In the rows, zero is written as 128.
Each row has a class, written after it.
[117 144 137 149 121 134 135  90 152 122  91 161 115 109 130 160 123 122
 114 136 112 171 160 121 100 143 137 121 128 154 163 126 117 114 113 112
 124 148  97]
Tove
[ 82 177 105 129 148 159 137 104 139 111 132 103 130  87 135 111  80 144
 115 142 135 176 172 164 118 128 107 106 135 133 163 142 118 114 153 101
  83  25 115]
Bev
[161 130 147  81 128 131 124  93 111 151 151 137  96 130 155  57 115  98
 111 128 162 141 203 131 153 151 136  95 122 128 131 128 176 128 136  86
 105  57 138]
zaso
[143 127 107 112  98 130 139 111 129 162 105 139  93 125 138 134 139  91
  98 142 112 163 130 149 111 188 113 107 126 161 165 165  99 106 143 169
 115  86 136]
verim
[125 112 142 150 155 141 112 106 145  99 169 118  98 112 142 114 129 149
 174 143 147 152 180 158 131 158 120  85 118 145 137 100 149  94 134 111
 132 110  99]
duner
[148 123 136 128 143 123 127 138 127 123 167 115 101 134 147 126 110 114
  98 107 129 112 115 132  73 138 148 104 137 117 156 127 103 128 151 126
 153 141 147]
doli
[149 133 111 165 161 121 128 119 119 103 164 129  97 108 143 116 159 164
 173 167 132 169 171 161  97 155 124  85 118 150 152  85  96 110 134 130
 126 116  88]
doli
[128 121 129 138 172 119 153 112 109 125 162 118 112 111 146 141  95 134
 126 141 132 148 154 138  85 165 127  92  97 131 159 143 128 131 154 138
 135  84  86]
Bev
[131 113 132 121 155 126 108 126 122 148 164 130  93 135 147  78  61 142
 126 128 132 148 168 122  83 174  74  89 129 144 141 102 142 104 119 151
  99 110 119]
Tanot
[127 136 128 113 160 121 150  81 133 120 161 122 161 108 151 128  64  91
 138 150 150 164 152 109  79 174 145  62 119 148 174 101 150 122 155 129
 139 104 126]
Tove
[161 158 136 131 118 129 155 133 124 139 135 183  81 124 143 128 113 107
 139 122  94 177 221 123  89 177  98 104 124 155 173 119 112  95 114 107
 102 121 130]
zaso
[148 130 135 143 145 153 132 153 115 141 153 112  84  94 126 130 121 112
 164 153 121 145 161 121  85 164 124 109 132 149 135 123 137  91 122 164
 121 141 123]
Bev
[190 104 109 111 123 130 110 117 116 178 152 156 105 154 142 119  86 107
  75 126 176 137 134 112 102 180  91 101 107 183 143 133 118 104 132 177
 115 142 136]
Tanot
[127 100 133 126 134 129 133 115 123 135 148 148 101 113  85 105  96 121
 148 130 127 178 169 141  76 149 137  96 118  89 147 147 130 112 133 126
 140  90 115]
zaso
[ 91 116 124 147 147 130 113  85 149  99 147 139 137 150 118  81  89 159
 132 174 138 124 156 160 126 127 127  84 118 132 122 116 127 110 140 113
 108  24 100]
verim
[ 97 140 112 140 160 124 133 122 118  89 140 140  97 131 126 129  65 141
 178 145 158 166 193 133 138 137  81  93 118 133 120 131 111 111 165 119
  89  58  96]
duner
[131  96 129 129 127 144 131  79 119 134 156 157 127 104 124 123  85 118
 103 136 138 176 146 122 138 178 164 103 116 171 155 142 144 115 121 132
 123  68 143]
mes
[153 105 126 108 125 109 151 120  95 147 127 131  85 137 120 115 127 117
 112 115 119 150 132 126 108 149 158 123 122 103 138 137 127 131 160 146
 104 129 106]
zaso
[130 117 141 148 151 142 124 110 116 121 145 115 106 100 144 129 142 140
 165 145 153 134 138 130  92 169 127 118 107 131 160 165 162 117 137 138
 109 100 104]
Bev
[152 132 122 184 151 128 126 100 126  78 143 127 165 142 156 163 114 136
 133 166 136 112 145 139 115 131 125 109  92 171 116 106 152  99 126 128
 134  93  90]
doli
[104 135 121 142 115 169  97 120 159 146 133 132 109 104 112 101 135 168
  77 120 135 168 146 157 122 104 118 149 153 125 144 101 108 127 108  83
 147 117 127]
mes
[124 100 130 123 172 123 133 100 120 106 178 132 161 129 128  80 102 135
 162 147 167  99 121 126 123 176 161  58 101 148 115 131 162 108 145 141
 149  49 149]
mes
[116 123 108 157 134 135 128 157 135 117 119 132 148  77 124 116 142 140
 159 178 148 130 142 151 115 114 161 128 110 103 118 115 139 109 137 128
 124  72  94]
mes
[148 129 130 123 185 149 118 154 144 111 141 139 144 156 169 126 121 132
 122 138 151 117 181 157 155 146 131  76 138 167 118 102 149  93 130 122
  92 123 121]
doli
[ 98 117 120 152 132 132 123 101 156 104 175 121 142 133 119 137  89 154
 140 145 134 160 146 151 126 146 128 105 122 129 139 110 127 118 168 116
  86  79 103]
duner
[130 129 125 156 134 155 123  95 139  96 154 138 143 138 127 118 123 152
 142 160 144 143 158 128 106 161 111  98 148 157 128  84 143 127 139 105
 102  79 117]
Tove
[126 133 124 150 143 148 127  74 148  93 162  92 158 127 125 120 116 140
 111 154 135 107 149 131 148 128 129  88 129 207 125  83 155 128 138 101
 129 109  95]
doli
[126 134 126 159 141 142 127 162 125 136 111 124  90 108 121 164  86 142
 164 128 104 182 151 122 113 146  86 145 136 153 146 132 131 112 136 146
 102 124 116]
Bev
[114 129 123 152 150 134 116  88 147  91 154 101 144 165 129 159 134 159
 134 138 150 145 121 151 101 145 104  99 111 153 128 122 127 115 141 137
 157 139 111]
mes
[123 133 133 133 137 150 148 192 127 145 118 188  92  88 107  82 141 117
 203  98 128 156 180 116 106 154 138 145 160 102 158 114 117 126  88 110
 100 165 128]
Tove
[126 112 108 104 109 140 139 128 155 153 139 159 163 133 156  92  68  76
 110 133 143  99 114 149  81 189 114 107 135 153 154 167 141 142 134 144
 143 108 120]
Tanot
[122 125 159 154 172 125 108  91 131  90 136 149  98 148 138 130 130 166
 212 168 134 168 174 127 129 150  80  85 112 142 131  89 141 100 111 117
 130 141  96]
duner
[135  91 165 146  79 119 108  96 156 173 134 155 132 141  94 115 123 128
  91 147 116 107  99 110 155 151 101 144 115 158 153 132 145 173 102 103
 157  65 147]
Tove
[141 110 126 127 134 113 135 122  93 142 130 130 113 130 138 161 105 118
 159 114 109 170 139 100  97 170  89 127 126 123 166 184 148 112 135 148
 139 131 158]
Bev
[114 138 120 126  95 114 154  73 134 112 104 127 189 114 122 165 140  91
 135 147  84 124  77 108  94 162 206 114 135 126 105 156 140 125 148 154
 145 132 142]
Tove
[164 118 148  90  79 131 130  23 133 180  93 162 144 133 105 103 151  81
  72 147 103 173 119  94 138 136 173 105 138 154 128 112 140 134  86 109
 175 148 161]
Tove
[155 122 117  74 119 130  99 103 125 162 165 132 153 173 168 114 159  80
 102 141 153 168  91 166 102 252 125  99 130 130 158 183 141 119 185 161
 168  97 148]
Bev
[ 86 166 132 131 121 123 131 185 103  88 144 144 158  73 120 132 138 143
 180 117 125 113 131 129 128 108 133 178 133  94 107 137 135 157 100 121
 125 112 112]
mes
[116 155 128 160  87 141 143 111 159 138  77 136 141  87 116 136 124 129
 173 115 106 138 149 108 147  85 116 168 146 150 137 126 152 145  81  84
 118 139 151]
Tove
[146 121 132 113 146 153 141 122 114 134 135 133  84 107 130 102 127  85
 136 121 155 128 150 106 104 195 148  97 115 140 156 138 124 119 134 137
 133 158 106]
Tanot
[133 106 134 121 160 104 141 101  68 113 164 149  98 105 128 119 118 158
 166 119 128 182 126 125 107 188 143 106 113 122 159 163 130 139 147 153
 106  77 112]
Bev
[164  87 142 138 164 134 152 117 106 115 148 163 124 148 109 131  94 140
 137 114 117 161 160 138 141 156 142  92 110 130 153 113 143 108 118 117
 137  99 137]
zaso
[109 124 131 160 118 143 134  81 140  81 140  89 127 110 113 137 115 135
 147 161 113 113 109 131  93 150 115  91 148 168 158 126 136  99 127 144
 140 100 143]
Tove
[120 150 119 138 121 166 151 125 138  96 134 122 110  90 138 139 151 122
 143 111 134 138 155 144  91 126 141 125 147 111 152 125 115 109 139 100
 105 148 116]
duner
[114 109 112 132 161 128 116 140 129 119 137 118 132 128 155 131  74 150
 131 138 127 140 105 156 100 174 116  98 130 120 150 138 121 110 153 166
 119 100 127]
Tanot
[141 104 136 114 133 113  93 127 152 139 173 131 169 185 122 107 116 138
  77 134 148  91 110 125 181 147 159 103 134 149 115  87 138 118 160 117
 148 123 151]
Tove
[131 135 109 130 125 134 108 143 137 102 128 169 150  95 119 135 157 161
 145 182 166 162 120 174 105 119 130 108 130 132 131 119 101 126 133 138
 133  90 101]
mes
[116 139  97 127 110 119 144  91 142 112  96 121 144 130  96 120 122 116
 132 152 131 144 121 150 106 110 128 107 108 120 121 137  98 135 142 135
 132 124  74]
Tanot
[125 101 126 190  92 153 126 150 141 134  79 127 101 112  75 131 136 130
 204 182 120 113 133 108 155  82 121 195 134 131 146 115 151 122 106 116
 123 192  93]
zaso
[115 132 132 158 124 116 117  93 142  91 138 138 123 131 141 143 125 153
 175 175 142 123 184 143 126 135 126 116 109 151 121 149 160 118 145 115
  90 108  76]
zaso
[128  99 136 112 147 134 111 110 117 166 162 146  90 177 105  82 146 112
 142 162 145 155 137 130 173 182 135 112 119 120 123  96 100 115 126 149
 149 167 108]
duner
[ 89 187 129 124 144 135 128 107 150  84 110 132 165 111 126 109 159 163
 144 126 131 144 149 166 165 107 134 114 137 109 127 102 112 149 124  64
 137  76 115]
Tove
[159 127 102 109 138 129 167 138 118 149  75 129  88 133 175 116  94  91
 112 122 125 147 217 127 176 136 129  95 122 136 122 141 135 108 149 108
  59  80 129]
Tanot
[134  99 121 153 128 143 145  92 113 118 117 157 112 122  96 145 127 136
 112 146 139 174 141 114 128 165 147 114 124 138 151 127 115 137 150 121
  90  67 105]
Tove
[140 132 110 143 125 116 144 116 112 118 149 116 106 119 107 159 136 128
 179 149 127 155 145 112 103 122 144 103 119 107 129 128  84 138 155 134
 137 124 153]
verim
[ 93 142 133 101 176 122 139 128 115 119 119 107 127 118 150 106 105 124
 131 112 130 156 169 124 150 139 137 100 120  87 125 127 148 129 150  92
 140  69 132]
mes
[102 114 100 136  97 151 140  77 121 119 149 119 115 115 115  81 147 120
 152 152 129 150 115 150  88 135 157 139 157  84 134 126 110 129 141 121
 131 131 108]
duner
[170 118 127 128 149 145 154 128 100 120 138 164  92  87 149 110 102 116
 144 103 135 166 193 138  81 153 177 100 126 106 144 134 150  92 133 112
 108  89 134]
zaso
[115 145 118 139 129 137 144 121 111 100 159 122 118 114 132 142 109 130
 121 131 124 155 133 132 100 171 121 116 126 147 148 129 110 121 144 143
 108  75 132]
mes
[143 117 121 161 149 137 130 136 122 139 143 142  97 104 133 161 112 133
 154 139 126 171 179 135  95 163 129 119 110 146 137 153 128  94 125 150
 129 134 103]
Bev
[112 157 128 132 105 127 110 143 132 116 120  94 126 117 115 144 138  84
 142 202 132 117  81 129  81 125 131 136 117  90 155 126  98 107 154 173
 138 116 119]
verim
[183  90 174 123 112 138  94 120 129 174 139 165  95 172 155  96 181 121
  91 128 115  93 145 135 133 164 148 148 130 145 104 117 181 106  79 129
 156 202 114]
zaso
[106 134 133 147 126 155  97 156 155 112 147 123 138 115 110 134 152 160
 122 130 145  83 114 138 119  57 174 161 166  93 111 124 106 151 112  97
 123 197 131]
doli
[136 130 137 158 145 152 130  76 131  95 152 134 117 114 117 152 130 164
 148 141 141 155 175 136 147 130 136 105 119 184 130 132 137 132 120  98
 122 119 100]
Bev
[103 154 107 111 140 147 148 111 128 118 145  87 116 114 125 127 151 120
 130 133 137 151 138 143  79 148 130  94 143 130 127 126 105 122 143 151
 134 154 116]
mes
[119 136 132 144 126 132 128  83 130 109 142 129 126 115 123 135  83 115
 139 174 133 157 158 117 124 172 105  91 125 188 152 113 138 111 127 140
 114  71 120]
Tove
[104 106 128 130 142 124 116  79 149 117 182 144 152 189 126 139  72 156
 129 125 129 155 147 152 130 166  66  89 128 165 117 126 136 126 129 135
 127 107 117]
duner
[195 108  99 156  83 108 130 155 121 150  92 172 117  97 220 169  94  86
 109 133 110 118 152 118  74 156 156 155 117 141 127 166 159  86 142 148
 120 136 126]
Tanot
[125 104 100 133 101 155 145  79 116 164 115 113 116  99 108 149 144 128
  74 166 122 161 114 143 107 109 149 142 144  96 143 171 100 168 143 114
 156  98 121]
Bev
[152 145 114 130 147 138 161 140 109 128 156 144 143 113 166 140 102  88
 110 132 129 104 172 109 156 221 145  99  92 175 132 124 133 125 154 129
 110  78 114]
Tanot
[128 128 133 132 144 130 157 137 118 119 160 161 139 126 113 128 130 131
 155 130 133 119 159 121 166 143 116 111 106 126 153 114 111 130 118 104
 115 109 129]
duner
[129  95 118 145 108 131 167 140 123 120 131 150  99 108  89 108 103 117
 114  93 111 144 140 132  83 133 144 125 146  99 174 137 103 130 134 107
 120  82 131]
Tove
